[128 = 0]
[111 116 143 127 128 126 120 120 117 121 131 120 115 130 119 129 161]	[73]
[107 112 158 132 118 137 130 119 114 117 100 135 112 134  89 129 144]	[81]
[ 92 118 139 129 128 150 117 122 115 131 133  93  79 127 121 134 163]	[73]
[120 144 161 121 128 122 138 120 136 129 134 129 129 132 125 116  79]	[65]
[ 80 137 149 116 124 148 117 129 123 143 125  95  60 135 127 129 160]	[67]
[111 115 140 134 124 141 138 120 124 109 120 121 101 132 113 122 124]	[84]
[111 121 104 112 128 131 140 139 138 115 136 154 156 119 141 129 111]	[84]
[ 88  99 155 120 123 144 120 125 124 137 101 140 117 134 105 131 181]	[81]
[181 147 109 134 136 117 124 129 132 127 143  94 150 121 135 129  99]	[73]
[106 133 147 118 116 126 124 120 119 113 142 101 129 134 135 136 129]	[73]
[110 146 114 126 125 133 129 129 153 140 146  89  74 125 146 122 148]	[73]
[147 144  99 122 132 131 122 138 142 112 142  89 139 121 146 122  95]	[73]
[126 131 141 128 129 122 117 132 128 128 130 111 105 134 120 120 131]	[73]
[ 67  69 153 137 111 138 125 110 115 120 119  86  88   4 116 135 197]	[82]
[106 132 128 133 136 133  76 119 126 143 126 137  90 131 133 128 176]	[73]
[ 82 130 161 128 126 124 121 117 126 130 138 121 118 125 120 139 127]	[65]
[ 86  95 163 103 119 139 120 111 111  94 107 133 105 138  97 136 167]	[81]
[128 123 127 127 130 138 140 136 130 105  99 156 159 129 107 123 125]	[68]
[108 102 169 132 120 134 127 117 125  98 102 139 141 136 103 119 126]	[81]
[ 96 137 126 134  93 136 126 128 138 132 150  91 102 129 147 142 166]	[73]
[107 122  98 105 126 141 126 131 147  82 114 120 152 131 127 129 114]	[81]
[104  88 141 126 118 136 125 133 134 119 105 152 104 140  77 136 190]	[81]
[ 93 101 144  52 122 150 132 125 126 107  99 140 118 138 106 126 136]	[81]
[104 104 104 137 115 142 124 141 133 138 135  97  90 126 142 133 149]	[67]
[126 122 105 123 123 144 131 143 132  85 107 140 132 145 122 126 120]	[81]
[112 118 159 124 142 120 127 114 126 119 132 129 141 130 124 120  95]	[65]
[ 92 117 171 108 122 123 123 121 121 139 126 116  71 134 117 131 119]	[65]
[ 94 102 143 135 126 142 126 128 121 110 103 136 100 117 110 128 178]	[68]
[104 118 139 125 126 138 124 127 121 126 107 127 101 129 109 128 151]	[81]
[121 142 108 120 129 120 125 122 130 130 148 143 135 130 136 123 116]	[73]
[126 133 125 125 134 140 123 143 127 130 113 114 138 126 137 120 111]	[73]
[110  99 149 119 123 127 134 121 116 141 118 109 110 139 111 130 161]	[84]
[109 128 147 115 125 127 122 129 127 145 132 139  98 129 129 124 138]	[65]
[ 96 127 141 134 129 138 118 113 125 121 134  94 115 139 129 136 140]	[73]
[ 85 110 134 131 117 133 130 135 118 139 132 120  91 159 123 129 166]	[84]
[110 131 134 119 126 130 121 130 125 123 136  95 103 129 130 134 161]	[73]
[ 96 120 175 128 130 133 136 130 129 150 142 119 104 131 134 128 137]	[82]
[111 108 114 123 122 130 151 116 127 116 143  91 127 128 128 130 147]	[73]
[ 95 129 138 139 125 137 120 131 127 115 103 141 104 117 115 118 166]	[81]
[112  94 155 135 124 138 134  96 123 118  97 114 125 133 107 123 113]	[84]
[120 120 108 131 118 139 133 133 133 122 123 113 116 127 119 124 119]	[81]
[101 147 161 123 140 117 113 120 130 131 140 129 119 133 135 111 101]	[65]
[107  73 166 130 117 130 138 112 127  95  93 138 133 141  85 125 157]	[81]
[ 90  78 168 140 113 139 137 109 115 107 105 136 127 140  90 117 123]	[84]
[108 107 138 134 123 141 136 120 123 137 109 118  94 121 108 121 145]	[84]
[ 87  95 145 122 128 140 123 133 135 133 109 139  95 127 111  74 167]	[68]
[160 147  97 126 123 124 135 135 136 128 152 113 158 122 141 124 102]	[73]
[179  67 123 149 116 131 127 127 131 139 102 139 140 123  99 124 135]	[84]
[114 104 149 126 124 133 124 105 122 118 123 112 126 135 115 131 135]	[73]
[145 113 106 123 133 144 136 116 134 138 117 107 110 131 119 128 116]	[67]

[139 135 115 144 127 101 103 116 116 134 125 148 128 113 116 153 125]	(49)
[144 129 101 139 138 130 109 136 120 118 117 125 133 110 143 133 127]	(49)
[137 126 117 144 131 123 120 118 123 133 128 128 131 134 123 141 131]	(47)
[125 104 143 142 122 131 136 126 139 127 125 119 133 146 132 108 129]	(47)
[139 112 122 137 134 120 110 108 134 123 134 123 141 134 135 135 133]	(49)
[127 124 136 130 129 128 142 141 125 127 119 125 120 121 133 121 122]	(45)
[131 101 159 121 133 137 139 130 152 111 131 102 138 137 136 117 120]	(50)
[113 115 129 139 128 136 125 128 134 123 124 108 137 142 142 127 134]	(47)
[152 128 118 155 135 140 120 144 116 124 126 128 125 116 136 150 127]	(50)
[152 118 123 146 134 143 130 145 127 112 117 115 127 111 145 132 115]	(50)
[112 149 123 125 126 107 128 122 116 131 127 163 128  95 133 140 114]	(50)
[ 96 139 142 109 135 112 139 119 123 140 131 136 129 133 102 119 129]	(47)
[128 124 127 119 148 124 113 117 129 132 136 136 134 126 128 140 134]	(50)
[146 123 112 128 141 144 115 136 127 112 123 122 129 104 142 144 111]	(50)
[122 135 119 114 132 126 121 128 125 132 134 127 124 120 125 126 128]	(45)
[110 125 143 103 136 134 133 126 129 128 126 123 133 119 132 116 116]	(50)
[118 119 132 118 130 138 129 136 129 124 121 112 132 136 128 110 121]	(47)
[ 96 140 136 121 116  99 129 103 125 145 139 154 128 126 116 131 134]	(45)
[145 115 141 135 129 147 139 143 138 116 110 107 125 138 128 121 120]	(50)
[133 126 117 135 131 130 127 137 120 116 121 130 133 109 147 129 127]	(50)
[137 101 148 135 127 151 148 146 136 118 120  96 126 149 143 118 132]	(45)
[130 122 110 136 133 125 119 129 124 124 128 126 136 130 143 129 126]	(49)
[127 116 136 130 132 136 134 123 137 131 135 113 132 145 129 129 135]	(45)
[146 136 106 145 132 135 120 141 117 131 113 124 119 116 131 145 115]	(47)
[144 118 118 156 121 121 118 122 127 127 130 141 124 124 138 146 133]	(45)
[126 129 129 125 134 122 128 129 124 126 125 127 136 127 132 123 127]	(49)
[136 116 128 145 135 139 132 146 126 126 122 124 127 124 132 134 126]	(50)
[118 106 162 132 125 139 148 140 142 129 120 104 131 162 120  97 122]	(47)

[143 135 160 107 111 137  59 143 135 124 169 122 130 120 140 101 118]	[26]
[143 143 145 141  91 126  63 150 145 135 152 149 148 117 123  93 122]	[26]
[143 132 164 113 114 118  60 156 136 116 157 130 129 119 132 104 118]	[21]
[137 107 151 105 119 133 100 136 149 134 179  98 125 215 130  94 123]	[28]
[147 151 172 122 122 137  33 169 127 125 158 116 140 132 111 102 130]	[28]
[144 141 175 115  99 112  26 136 138 126 149 127 140 125 119 108 107]	[21]
